Here is a tiny trained network, its code and every weight. The questions are about switching its units off for an input and a target symbol, where a switched-off unit gives its printed mean instead of its output.

import numpy as np


def w(rows, s, z=0):
    codes = np.array(rows[::2]) - 128.0
    scale = np.full(codes.shape[1], s)
    scale[-1] = z or s
    return codes * scale


def f(y):
    return y / 2 * (1 + np.tanh(0.7978845608 * (y + 0.044715 * y**3)))


def softmax(a):
    e = np.exp(a - a.max(-1, keepdims=True))
    return e / e.sum(-1, keepdims=True)


def log_softmax(a):
    a = a - a.max(-1, keepdims=True)
    return a - np.log(np.exp(a).sum(-1, keepdims=True))


def net(x, mask):
    ids = ['ΓΘΦΩβεζηξτ'.index(c) for c in x.split()]
    T = len(ids)
    res = E[ids] + P[:T]
    u = 0
    for l in range(3):
        q, k, v = (res @ M[l].T for M in (Q, K, V))
        z = softmax(np.where(np.tri(T) > 0, q @ k.T / 2**0.5, -1e9)) @ v
        res = res + np.where(mask[u], z, O[l][:, -1]) @ O[l][:, :-1]
        u += 1
        y = f(res @ A[l][:, :-1].T + A[l][:, -1])
        res = res + np.where(mask[u : u + 4], y, B[l][:, -1]) @ B[l][:, :-1]
        u += 4
    return log_softmax(res[-1] @ U[:, :-1].T + U[:, -1])


Q, K, V, O, A, B = {}, {}, {}, {}, {}, {}
E = w([
[95,160,173,142,125],'Γ',
[105,150,186,97,125],'Θ',
[74,159,109,154,65],'Φ',
[240,221,138,72,114],'Ω',
[125,187,177,81,97],'β',
[99,148,131,157,65],'ε',
[170,209,19,174,167],'ζ',
[146,103,126,161,2],'η',
[171,7,160,167,119],'ξ',
[208,89,43,77,165],'τ',
],0.0061)
P = w([
[84,122,76,197,131],'0',
[162,135,117,153,54],'1',
[136,119,37,32,50],'2',
[87,115,80,189,149],'3',
[182,170,164,168,81],'4',
[140,124,76,19,46],'5',
[110,118,100,166,185],'6',
[210,178,188,155,112],'7',
[133,121,84,30,24],'8',
[142,113,114,143,227],'9',
[242,172,205,140,142],'10',
[115,128,93,37,3],'11',
[153,107,117,139,241],'12',
[231,183,202,144,132],'13',
],0.0064)
Q[0] = w([
[236,228,186,62,7],'L0H0',
[45,55,36,186,255],'L0H0',
],0.0087)
K[0] = w([
[254,229,97,112,205],'L0H0',
[7,36,175,103,33],'L0H0',
],0.0091)
V[0] = w([
[96,91,253,3,70],'L0H0',
[46,74,136,161,131],'L0H0',
],0.0069)
O[0] = w([
[20,107,254,17,144,2],'L0H0',
[34,103,148,206,153,70],'L0H0',
],0.0048,0.0039)
A[0] = w([
[147,2,106,116,136,193],'L0N0',
[133,145,68,49,29,233],'L0N1',
[136,143,65,37,22,253],'L0N2',
[162,73,147,221,25,234],'L0N3',
],0.0072,0.0023)
B[0] = w([
[151,1,120,77,149,145],'L0N0',
[120,146,84,74,26,240],'L0N1',
[126,144,86,72,37,254],'L0N2',
[143,94,172,200,61,235],'L0N3',
],0.0071,0.0044)
Q[1] = w([
[201,123,104,85,191],'L1H0',
[254,153,139,141,187],'L1H0',
],0.0041)
K[1] = w([
[165,136,123,92,54],'L1H0',
[192,220,3,20,28],'L1H0',
],0.005)
V[1] = w([
[73,75,132,252,172],'L1H0',
[197,159,74,43,114],'L1H0',
],0.0046)
O[1] = w([
[5,66,83,227,88,25],'L1H0',
[244,151,135,119,170,255],'L1H0',
],0.003,0.0032)
A[1] = w([
[123,187,98,118,85,179],'L1N0',
[166,154,86,254,161,253],'L1N1',
[172,73,163,168,111,173],'L1N2',
[168,186,130,167,112,205],'L1N3',
],0.0082,0.003)
B[1] = w([
[96,160,123,114,72,254],'L1N0',
[124,111,112,254,184,247],'L1N1',
[167,91,182,153,108,177],'L1N2',
[157,182,144,166,123,239],'L1N3',
],0.0073,0.0059)
Q[2] = w([
[66,28,131,133,255],'L2H0',
[170,139,140,122,47],'L2H0',
],0.0084)
K[2] = w([
[31,119,103,177,3],'L2H0',
[225,107,189,83,231],'L2H0',
],0.0043)
V[2] = w([
[197,24,110,103,141],'L2H0',
[88,255,26,115,199],'L2H0',
],0.0057)
O[2] = w([
[254,12,99,59,195,110],'L2H0',
[45,252,7,106,204,2],'L2H0',
],0.0058,0.00051)
A[2] = w([
[139,177,115,200,161,95],'L2N0',
[103,82,103,188,226,252],'L2N1',
[134,69,96,65,114,158],'L2N2',
[1,181,111,113,108,195],'L2N3',
],0.0085,0.0026)
B[2] = w([
[112,100,74,146,195,254],'L2N0',
[3,61,158,17,86,216],'L2N1',
[101,62,35,83,186,184],'L2N2',
[92,194,236,153,95,196],'L2N3',
],0.0071,0.0062)
U = w([
[30,116,211,118,146,164],'Γ',
[225,193,63,249,176,98],'Θ',
[93,99,163,167,112,2],'Φ',
[72,86,2,68,168,159],'Ω',
[80,140,221,90,140,102],'β',
[79,51,229,111,120,135],'ε',
[159,21,63,69,127,81],'ζ',
[204,74,230,197,110,176],'η',
[159,251,186,113,127,230],'ξ',
[58,132,147,134,72,61],'τ',
],0.0057,0.0032)

Each question gives the input, a string of symbols that net reads in full, and the target symbol t.
The units are the heads (2 rows each of Q, K, V and O) and the neurons (one row each of A and B). Each row of codes is followed by its name. A weight is (code - 128) times the scale printed after its matrix; where a second scale follows, it is the last column's (O, A, B and U).
mask holds one flag per unit, layer by layer, with each layer's heads first. A switched-off unit (its flag False) gives its mean, the last column of its rows in O or B, instead of its output. The means were averaged over made-up inputs and are rounded, as every weight is.
A unit's drop is (log p(t) with every unit on - log p(t) with that unit switched off) / (log p(t) with every unit on - log p(t) with every unit switched off).
The circuit of an input: a set's keep is (log p(t) with only the set's units on - log p(t) with every unit switched off) / (log p(t) with every unit on - log p(t) with every unit switched off). Starting from the 12 units with the biggest drops (on a tie, the unit counted first), units are removed one at a time, each time the one whose removal leaves the highest keep (on an exact tie, the one counted first), for as long as the keep stays at least 0.8.
circuit, biggest first: the units of the circuit, biggest drop first
most important unit: the unit with the biggest drop
top k neurons: the k neurons with the biggest drops, biggest first
k most important neurons of layer l: the k neurons of layer l with the biggest drops, biggest first
drop when u is switched off: that unit's drop, to one decimal
input ζ ξ ζ β ζ Φ, target ξ: most important unit	L1H0
input Γ Γ Γ ζ β ε, target ξ: top 2 neurons	L2N3, L2N1
input ζ Θ Θ ξ τ Θ η Φ ζ τ τ τ Φ Γ, target Θ: circuit, biggest first	L2N1, L2N3
input τ ξ τ ζ η ζ η β, target Θ: circuit, biggest first	L2N1, L0H0, L2N3
input ζ η β Θ β ε Γ ζ τ ξ ε, target η: top 3 neurons	L0N0, L1N2, L1N0
input ζ ζ ξ ξ ξ Γ ξ β Γ, target ζ: top 2 neurons	L2N2, L0N0
input η ξ ξ Γ Φ, target η: circuit, biggest first	L2H0, L0N0, L1N2, L0N3
input ζ Γ Γ ζ Φ Γ ε τ Γ Θ β ξ, target ζ: top 2 neurons	L0N0, L2N2
input Φ ξ β ξ ξ ε Γ Ω Γ τ η η, target Ω: top 2 neurons	L2N2, L0N0
input Ω ε ξ ζ τ ζ ξ η ζ ζ ε β, target ξ: top 2 neurons	L2N3, L0N3
input ζ ξ ζ, target ζ: top 2 neurons	L0N0, L1N0
input Ω ζ β ζ ζ Γ Γ ζ Γ ξ ζ ξ ξ Φ, target η: top 3 neurons	L0N0, L1N0, L1N2
input ζ ε η Ω ξ β η ξ ζ ζ Θ ε, target ξ: top 3 neurons	L0N3, L2N3, L2N1
input ζ ξ Ω Ω, target Θ: most important unit	L2N1
input β Γ ε ξ η, target η: 2 most important neurons of layer 0	L0N3, L0N0
input ζ ξ ζ ζ, target Ω: 2 most important neurons of layer 1	L1N1, L1N0
input ζ η η Γ Γ Γ ζ Ω ξ ζ ζ η Φ β, target Θ: 3 most important neurons of layer 2	L2N1, L2N3, L2N0
input ζ Ω η, target τ: 2 most important neurons of layer 0	L0N1, L0N2
input ε Ω ζ ζ Θ ζ ζ, target Ω: 3 most important neurons of layer 2	L2N1, L2N0, L2N3
input ζ η ζ ζ η, target Θ: most important neuron of layer 1	L1N1
input Γ Γ ζ Φ ζ Θ ζ ζ β ζ ζ β, target ξ: 3 most important neurons of layer 2	L2N3, L2N1, L2N0
input ζ η η ε ξ Θ ξ ε, target η: drop when L2H0 is switched off	0.9
input Γ Θ ζ ξ Φ ε Ω η ζ Γ ζ Θ, target ξ: drop when L2N2 is switched off	-0.1
input η ζ Ω ξ ξ η, target ζ: drop when L2N2 is switched off	0.3
input β ξ η Θ Γ Γ ξ η τ Γ ζ Γ, target ξ: drop when L2N3 is switched off	0.5
input Θ Φ β Ω ξ η η, target η: 3 most important neurons of layer 2	L2N1, L2N0, L2N2
input τ ξ ε β ξ β, target ζ: 2 most important neurons of layer 2	L2N2, L2N3
